[157  72 125 126]  kopof
[146 130 147 180]  taru
[144 148 164 147]  led
[129 130 107 126]  nubus
[111  71 167 129]  Tunu
[120 112 145 188]  big
[136 111  71 112]  bovov
[147 112  51 135]  Tib
both led Tib:   [147]
both led taru:   [147]
both taru led:   [147]
both Tunu nubus:   [129]
find: [120 112 145 188]  big

[132 115 111  83 125 143 136 112 135 115 124 118 100 104 106 120 127 127
 137] : Rabes
[120 111 126 179 137 130 101 124 142 146 149 109 116  91 113 157 124 124
 110] : tus
[ 74 159 143 113 137 136 143 157 127 112 140 178 172 127 165 149 145 145
 109] : kadok
[ 40 147 126 171 105 119 127 161 107 143 137  83 114 162 100  96  91  91
 137] : Divo
[102 120  88 180  90 109 131 152  86 147 149 114  92 176 139 149 125 122
 122] : Vik
[ 61 138 110  72 111 107 145 127 101 123 111 134  56 120 149  91 131 131
 131] : podir
[131 162 120 115 101 125 166 141 100 109 110 111 119  99  96  70  79  79
 178] : Zikos
find: [102 120  88 180  90 109 131 152  86 147 149 114  92 176 139 149 125 122
 122]  Vik
find: [131 162 120 115 101 125 166 141 100 109 110 111 119  99  96  70  79  79
 178]  Zikos
find: [ 40 147 126 171 105 119 127 161 107 143 137  83 114 162 100  96  91  91
 137]  Divo
find: [120 111 126 179 137 130 101 124 142 146 149 109 116  91 113 157 124 124
 110]  tus

[ 82 152  75 129 135  31 110 105 162 119 121  77 136 118  84 152 179 151]  bimu
[121  78 117 118 135  31 110 155 162 119 121  77 136 118  84 152 179 125]  dizin
[ 82 118  75 129 135  31 110 155 162 119 121 118 123 127 128 121 122 133]  gan
find: [121  78 117 118 135  31 110 155 162 119 121  77 136 118  84 152 179 125]  dizin
find: [ 82 152  75 129 135  31 110 105 162 119 121  77 136 118  84 152 179 151]  bimu
find: [110 105 162 119 121  77 136 118  84 152 179]  bimu
find: [ 82 118  75 129 135  31 110 155 162 119 121 118 123 127 128 121 122 133]  gan

[ 80 146 214  75  38 137]  Kor
[ 96 214 146  75  43 146]  favur
[ 85 138 212  80  34 213]  nute
[212 136 137 124  74 159]  biz
[ 98 136 211  90 136 125]  lalu
[213  94  74 137 159 124]  rusas
[ 98 136 211  90  49 131]  mure
[101 135 212  96  44 146]  fim
both nute biz:   [212]
find: [135 212  96  44]  fim
find: [146 214  75]  Kor
find: [ 74 137 159 124]  rusas
both biz lalu:   [136]

[ 95 159 126  98 131 125 121]  basif
[107 162 126  98 128 125  81]  Tupo
[ 38 125  97 161 124 131 123]  Gise
[ 98 128 162 107 124 127 108]  gakir
find: [162 107 124]  gakir
both Gise gakir:   [124]
find: [ 95 159 126  98 131 125 121]  basif
find: [107 162 126  98 128]  Tupo

[123  90 140 135 157 129 153 117 152 129 114 127 123 131 113 105 143] = Rega
[119 104 117 116 145  99 166 114 121 122 151 134 139 110 112 131 120] = vun
[124  90 140 136 136 137 131 135 147 114 151 127 138 150 136 121 113] = pinu
[121  97 138 122 150 122 154 116 136 121 147 126 124 117 141 120 118] = vesuv
[144 146 114 116 115 115 153 117 128 137 112 128 121 105  93 134 147] = giris
[ 96 122 142 134 155 129 115 117 114 131 121 126 124 135 173 120 116] = sava
[134 121 115 117 140 105 168 114 138 134 114 134 130 107  79 120 147] = Vuliv
[128 142 122 116 122 119 128 116 102 126 150 122 120 109 176 145 112] = vune
[103 116 139 137 135 138 100 145 125 121 145 134 142 153 139 125 113] = gapa
[103 139 114 135 127 125 101 147 111 137 113 145 146 149  76 130 143] = Veluv
[127 139 143 132 131 136 109 118 114 127 138 116 117 117 203 132 112] = Gabo
find: [139 143 132 131 136 109 118 114 127 138 116 117]  Gabo
find: [139 137 135 138 100 145 125 121 145 134 142]  gapa

[106 169 155 115 158  78 212 129 149 163 149  95 108 150 119 133  72 159
 155  66 132] -> vob
[113 170 156 136 147  88 216 106 137 152 168 136 108 137 114 142  79 170
 150  59 145] -> Vudur
[ 98 130 152 164 141 118 217 114 125 145 178  90 117 147 139 154  78 196
 150  91 163] -> divot
[144  72 119 186  97 157  76 102 101 105 144 154 140 107 136 151 164 141
 130 178 164] -> getat
[110 179 150 117  66 151 154  83 104  98 172  83 114  93  94 150 117 154
 147  51 155] -> zaki
[102 179 143  87 172  74 201 157 157 160 130  84 106 137 126 117  70 137
 136  73 109] -> dabag
[ 98  78 150 186 108 154 175 117 125 163 176 133 138 148 147 155 108 197
 157 162 166] -> zuzi
[ 87  94  96  96 158 125 142 184 139 128 149 144 126 180 154 105  74 115
 116 177  92] -> Novap
[152 154 105  92 128 124  59 121 120  91  77 150 125  94 114  99 163  68
 107 118  87] -> fes
[ 86 146 125  93 172  89 206 181 155 161 150 109 112 179 150 117  66 151
 139 109 105] -> Fuso
[139 180 144  74 108 155 133 148 147 154 175 117 138 125 163 176 130  86
 120  79  87] -> Pake
find: [ 86 146]  Fuso
both getat Vudur:   [136]
find: [108 154 175 117 125 163 176 133 138 148 147 155]  zuzi
find: [201 157 157 160]  dabag
find: [112 179 150 117  66 151]  Fuso

[172  94 168  88]  bufu
[193 174 155 167]  voded
[154 207 121  87]  nemut
[201 168 121 203]  Voma
both Voma bufu:   [168]
both nemut Voma:   [121]
find: [121 203]  Voma
find: [121  87]  nemut
find: [ 94 168]  bufu
find: [172  94 168  88]  bufu

[148  59 122 186  67  48 106 111 113]  zim
[150 136 132 181 147  92  40 126 131]  tamo
[150  54  99 181 147  92  40 126 146]  fugez
[123 136 132 121 127 133 140 128 125]  der
[115 137 129  76 169 166 152 138 138]  nos
[119 131 137 151  96 105 153 121 115]  Lan
find: [123 136 132 121 127 133 140 128 125]  der
find: [150  54  99 181 147  92  40 126]  fugez

[117  87 136 162 121 127 100 169 106  96 160 155 148 145 113 105 102 145
 124 113 108 158 208 141 132 120  87 164 121 104 114 147 144 156 168 135
 137 132 138 132 142] : fezo
[118 179 114 124 141 111  99  94 137 153  71 109  78 125 137 135 134 108
 136 116 136 118  62 134 142 120 143 109 170 135  84  98 146 113  87  47
 136 147 130 127 134] : pob
[135 138 134 141 159 118 106 136 157  97 114 150 125 152 139 129 132  91
 109  47 137 161 118 107 120  95 141 140 147 132  85 114 133 150  90 158
  83 138 115 127 120] : Sedof
[117  87 133 162 121 127 141 169 106  96 160 155 148 133 113 105 102 145
 124 113 165 158 208 141 132 120  87 164 121 104 114 147 144  46 168 135
 137 132 138 132 142] : Pega
[ 92 132 169 120 122 117 139 199 156 102 180 143 162 123 109 127 119 123
 110 123 119 136 153 116 111 108 159 150  99 129 146 133 135 134 127 163
  91 137  75 105 111] : vofod
find: [135 138 134 141 159 118 106 136 157  97 114 150 125 152 139 129 132  91
 109  47 137 161 118 107 120  95 141 140 147 132  85 114 133 150  90 158
  83 138 115 127 120]  Sedof
find: [117  87 133 162 121 127 141 169 106  96 160 155 148 133 113 105 102 145
 124 113 165 158 208 141 132 120  87 164 121 104 114 147 144  46 168 135
 137 132 138 132 142]  Pega
find: [147 144  46 168 135 137 132]  Pega

[106 133 133 106 155 137 111 112 202 118 145 105 187 108 163 186 113 127] = nanap
[ 88 139 143 171 155 144 117 121 146 106 155  81  99  88 153 177 156 146] = bebin
[ 95 143 142 184 144 145 132 126 113 110 153  71 157  87 139 174 168 156] = sumit
[109 146 124 169 114 134 172 130  70 128  99 100  69 120  91 127 165 166] = lafi
[ 98 146 132 189 123 140 169 132  71 120 118  88 101 106 101 139 182 172] = bil
[ 87 135 140 139 158 141 109 116 177 110 153  91 196  95 169 194 135 135] = naro
[100 140 118 139 110 130 170 127  67 135  74 117  40 133  88 120 144 155] = sot
[ 86 147 137 200 134 144 153 131  83 111 137  74 131  95 118 158 181 166] = bugik
find: [134 172 130  70]  lafi
find: [137  74 131  95]  bugik
find: [ 86 147 137 200 134 144 153 131  83 111 137  74 131  95 118 158 181 166]  bugik

[142 121 148 138 143 126 104 108 139 153 145 123 164 192 118  97  95 151
 113 123 131 118 133  88  99 144 124  99 100  84 114 119 169 151  90 141
  93 106 140 135 133 135  88  82 153 189 139  82  99  84  79  66 120 116
  93  97  87 124  94]  goleb
[123 110 116 130 166 122 144 161 157 122 122 150 117 116 120 167  90 125
 182 131 196 134 130 118 157 117 133 150 126 141 177  88  92 145 144  93
 143 116 139 160 169  82 157 123 147  83 108 169 144 182 135 130 107 107
 131 130 137 110 180]  taguv
[123 110 116 130 166 122 144 161 157 122 122 150 117 116 120 167  90 125
 182 131 196 134 130 118 157 117 133 150 126 141 177  88  92 145 144  93
 143 116 139 160 169  82 157 123 147  83 108 169 144 182 135 130 107 107
 103 101 104 110 104]  vav
[ 97 106 159 108 115 160 131 123  99 120 121 110 126 153 117 127 152 176
  85 134 110 115 121 111 136 170  98 124 112 114 128 149 151 124  92 140
 110 119 129 126 157 137 112 122 120 159 154 101  93  64 116 128 118 160
 109 157 103 133 141]  lemil
[109 122 119 145 153 139 145 165 142 115 112 124 104 115 115 162 125 140
 160 132 182 131 126 118 172 139 121 152 129 149 167  86 101 132 138 108
 146 117 129 146 174  86 178 137 129  85 125 157 123 165 148 167 113 133
 137 150 131 117 187]  nibol
[126 118 153 145 127 148 121 106  93 139 132 124 140 177 118 117  95 155
  73 162 112 107 127  97 106 160 108 115 103  96 124 151 158 134  82 144
 101 122 134 138 150 134  92 113 134 161 149  83 100  47  90  86 120 141
  95 134  82 133 114]  taf
[161 126 120 138 155 106 107 115 146 159 138 155 164 163 113 138  52 114
 172 113 168 125 133  88 128 102 154 138 107 121 165  83 120 156 120 118
 129 110 139 173 156  77 134 104 162 150 113 131 129 152  98  61 135  82
 113  87 103 115 103]  Ven
[134 116 154 134 136 131 121 116 122 137 136 138 155 170 115 117  95 145
 108 129 127 115 127  99 105 139 120 106 120 100 122 138 145 142 105 128
 105 121 137 136 149 133  99 107 151 167 129 109 111  94  88  56 114 113
  91 121 103 124 108]  siris
[ 83 114 145 148 140 166 153 167 110 101 113 111  72 125 124 141 166 157
  93 150 133 116 124 122 139 169  90 139 138 140 137 134 125 121 119 120
 127 136 125 134 161 107 142 152 121 111 134 143 115 128 150 158 100 165
 121 172 109 138 181]  povi
[ 81 124 132 150 138 158 154 171 130  85 102 116  75 109 114 153 153 152
 132 144 145 124 121 125 166 154 102 155 152 161 144 119 107 124 140 101
 137 129 125 140 167 101 164 151 124  94 121 169 115 140 154 165 102 152
 130 169 134 129 182]  govin
[132 121 126 142 166 114 128 145 158 135 130 151 136 144 114 141  76 116
 173 125 178 129 131  95 134 109 138 138 126 132 155  79 107 150 136 105
 130 114 138 160 161  82 142 116 161 121 105 159 132 170 105  89 114  93
 117 109 120 112 130]  sapav
[ 91 117 151 148 127 177 142 145 109 107 115  95  87 140 122 124 182 180
  79 143 113 115 124 117 134 186  95 126 126 127 120 143 147 115 102 138
 117 125 125 117 148 132 126 133 111 138 151 110  85  79 140 159 107 174
 114 169 108 139 169]  Zapet
find: [133  88  99 144]  goleb
find: [177 142 145 109]  Zapet
find: [134 116 154 134 136 131 121 116 122 137 136 138 155 170 115 117  95 145
 108 129 127 115 127  99 105 139 120 106 120 100 122 138 145 142 105 128
 105 121 137 136 149 133  99 107 151 167 129 109 111  94  88  56 114 113
  91 121 103 124 108]  siris
find: [ 97 106 160 108 115]  taf
find: [154 138 107 121]  Ven
find: [ 97 106 159 108 115 160 131 123  99 120 121 110 126 153 117 127 152 176
  85 134 110 115 121 111 136 170  98 124 112 114 128 149 151 124  92 140
 110 119 129 126 157 137 112 122 120 159 154 101  93  64 116 128 118 160
 109 157 103 133 141]  lemil

